Here is a tiny trained network, its code and every weight. The questions are about switching its units off for an input and a class, where a switched-off unit gives its printed mean instead of its output.

import numpy as np


def w(rows, s, z=0):
    codes = np.array(rows[::2]) - 128.0
    scale = np.full(codes.shape[1], s)
    scale[-1] = z or s
    return codes * scale


def f(y):
    return np.maximum(y, 0)


def log_softmax(a):
    a = a - a.max(-1, keepdims=True)
    return a - np.log(np.exp(a).sum(-1, keepdims=True))


def net(x, mask):
    res = np.array(x, float).reshape(1, 3) / 4 @ E
    y = f(res @ A[0][:, :-1].T + A[0][:, -1])
    res = res + np.where(mask, y, B[0][:, -1]) @ B[0][:, :-1]
    return log_softmax(res[-1] @ U[:, :-1].T + U[:, -1])


A, B = {}, {}
E = w([
[187,135,143,40,54,166,238,50,159,201],'x0',
[132,255,218,116,158,216,83,196,229,182],'x1',
[23,83,28,152,201,139,175,96,255,211],'x2',
],0.0069)
A[0] = w([
[174,120,127,34,67,158,226,63,158,186,87],'n1',
[43,111,70,150,175,136,153,100,196,182,119],'n2',
[50,103,80,149,181,146,163,106,178,176,122],'n3',
[125,121,117,108,123,123,161,106,138,164,254],'n4',
[56,115,84,151,185,121,154,108,199,165,95],'n5',
[160,121,118,28,68,178,213,49,149,190,101],'n6',
[112,65,81,147,101,55,156,82,93,111,127],'n7',
[106,34,40,142,104,67,185,71,50,74,86],'n8',
[63,113,102,220,222,101,33,196,110,66,101],'n9',
[70,111,101,154,173,141,157,128,175,169,87],'n10',
[74,113,98,235,218,96,34,201,117,67,97],'n11',
[62,102,62,162,199,129,163,107,194,187,102],'n12',
[230,171,222,105,41,105,76,166,43,42,77],'n13',
[78,98,47,142,199,131,166,113,206,185,115],'n14',
[108,47,52,151,105,48,178,66,78,90,107],'n15',
[105,244,214,116,175,254,93,226,235,198,93],'n16',
],0.0059,0.012)
B[0] = w([
[63,186,244,157,54,64,176,76,153,194,179],'n1',
[160,98,171,96,107,167,151,186,75,92,183],'n2',
[171,107,181,100,101,170,154,192,84,85,179],'n3',
[67,213,67,207,210,112,143,163,151,2,247],'n4',
[187,78,198,79,79,177,153,166,79,111,168],'n5',
[56,184,214,179,59,58,172,92,156,182,185],'n6',
[153,115,125,98,184,126,97,107,148,145,177],'n7',
[187,79,129,57,172,143,58,61,170,194,185],'n8',
[62,184,213,154,44,61,179,74,161,191,184],'n9',
[154,101,155,100,102,150,128,144,108,124,154],'n10',
[61,192,241,149,47,50,183,78,162,209,183],'n11',
[176,106,179,88,83,171,150,177,83,97,179],'n12',
[185,64,215,58,76,200,149,209,56,84,193],'n13',
[159,106,176,101,94,156,135,181,76,86,186],'n14',
[172,83,116,74,187,144,68,86,177,184,186],'n15',
[190,41,82,58,205,135,40,45,181,197,208],'n16',
],0.0072,0.013)
U = w([
[159,113,142,108,92,162,143,188,59,69,106],'0',
[53,167,146,150,73,79,157,101,153,173,110],'1',
[163,100,113,100,224,137,77,90,169,174,102],'2',
[74,177,84,183,216,124,141,163,142,7,255],'3',
[123,128,72,150,110,145,130,136,124,141,64],'4',
],0.018,0.0088)

Each question gives the input, the list of numbers given to net, and the class t.
The units are the neurons (one row each of A and B). Each row of codes is followed by its name. A weight is (code - 128) times the scale printed after its matrix; where a second scale follows, it is the last column's (A, B and U).
mask holds one flag per neuron, in row order. A switched-off neuron (its flag False) gives its mean, the last column of its row in B, instead of its output. The means were averaged over made-up inputs and are rounded, as every weight is.
A unit's drop is (log p(t) with every unit on - log p(t) with that unit switched off) / (log p(t) with every unit on - log p(t) with every unit switched off).
The circuit of an input: a set's keep is (log p(t) with only the set's units on - log p(t) with every unit switched off) / (log p(t) with every unit on - log p(t) with every unit switched off). Starting from the 12 units with the biggest drops (on a tie, the unit counted first), units are removed one at a time, each time the one whose removal leaves the highest keep (on an exact tie, the one counted first), for as long as the keep stays at least 0.8.
units of the circuit, in order: the units of the circuit, biggest drop first
most important unit: the unit with the biggest drop
k most important neurons: the k neurons with the biggest drops, biggest first
drop of u: that unit's drop, to one decimal
input [3,6,4], class 2: units of the circuit, in order => n16
input [-3,-3,-1], class 3: 3 most important neurons => n16, n1, n6
input [2,3,-1], class 3: 2 most important neurons => n8, n15
input [7,-8,7], class 2: 2 most important neurons => n8, n15
input [-8,-6,6], class 1: 2 most important neurons => n11, n9
input [7,7,-5], class 1: 2 most important neurons => n6, n1
input [-7,-1,6], class 1: 3 most important neurons => n11, n9, n13
input [-2,3,0], class 3: 2 most important neurons => n8, n15
input [4,-2,4], class 0: 2 most important neurons => n11, n9
input [1,-4,1], class 2: 3 most important neurons => n8, n15, n7
input [0,4,-3], class 2: 2 most important neurons => n16, n4
input [-7,-8,6], class 2: 3 most important neurons => n8, n15, n7
input [-8,-8,0], class 1: 3 most important neurons => n11, n9, n16
input [2,3,1], class 3: most important unit => n8
input [-6,4,5], class 1: 3 most important neurons => n11, n9, n13
input [1,7,-1], class 2: drop of n16 => 1.2
input [4,7,-6], class 2: drop of n3 => 0.1
input [3,-5,2], class 2: drop of n8 => 0.2
input [0,3,-3], class 3: drop of n8 => 0.2
input [3,-3,4], class 0: most important unit => n16
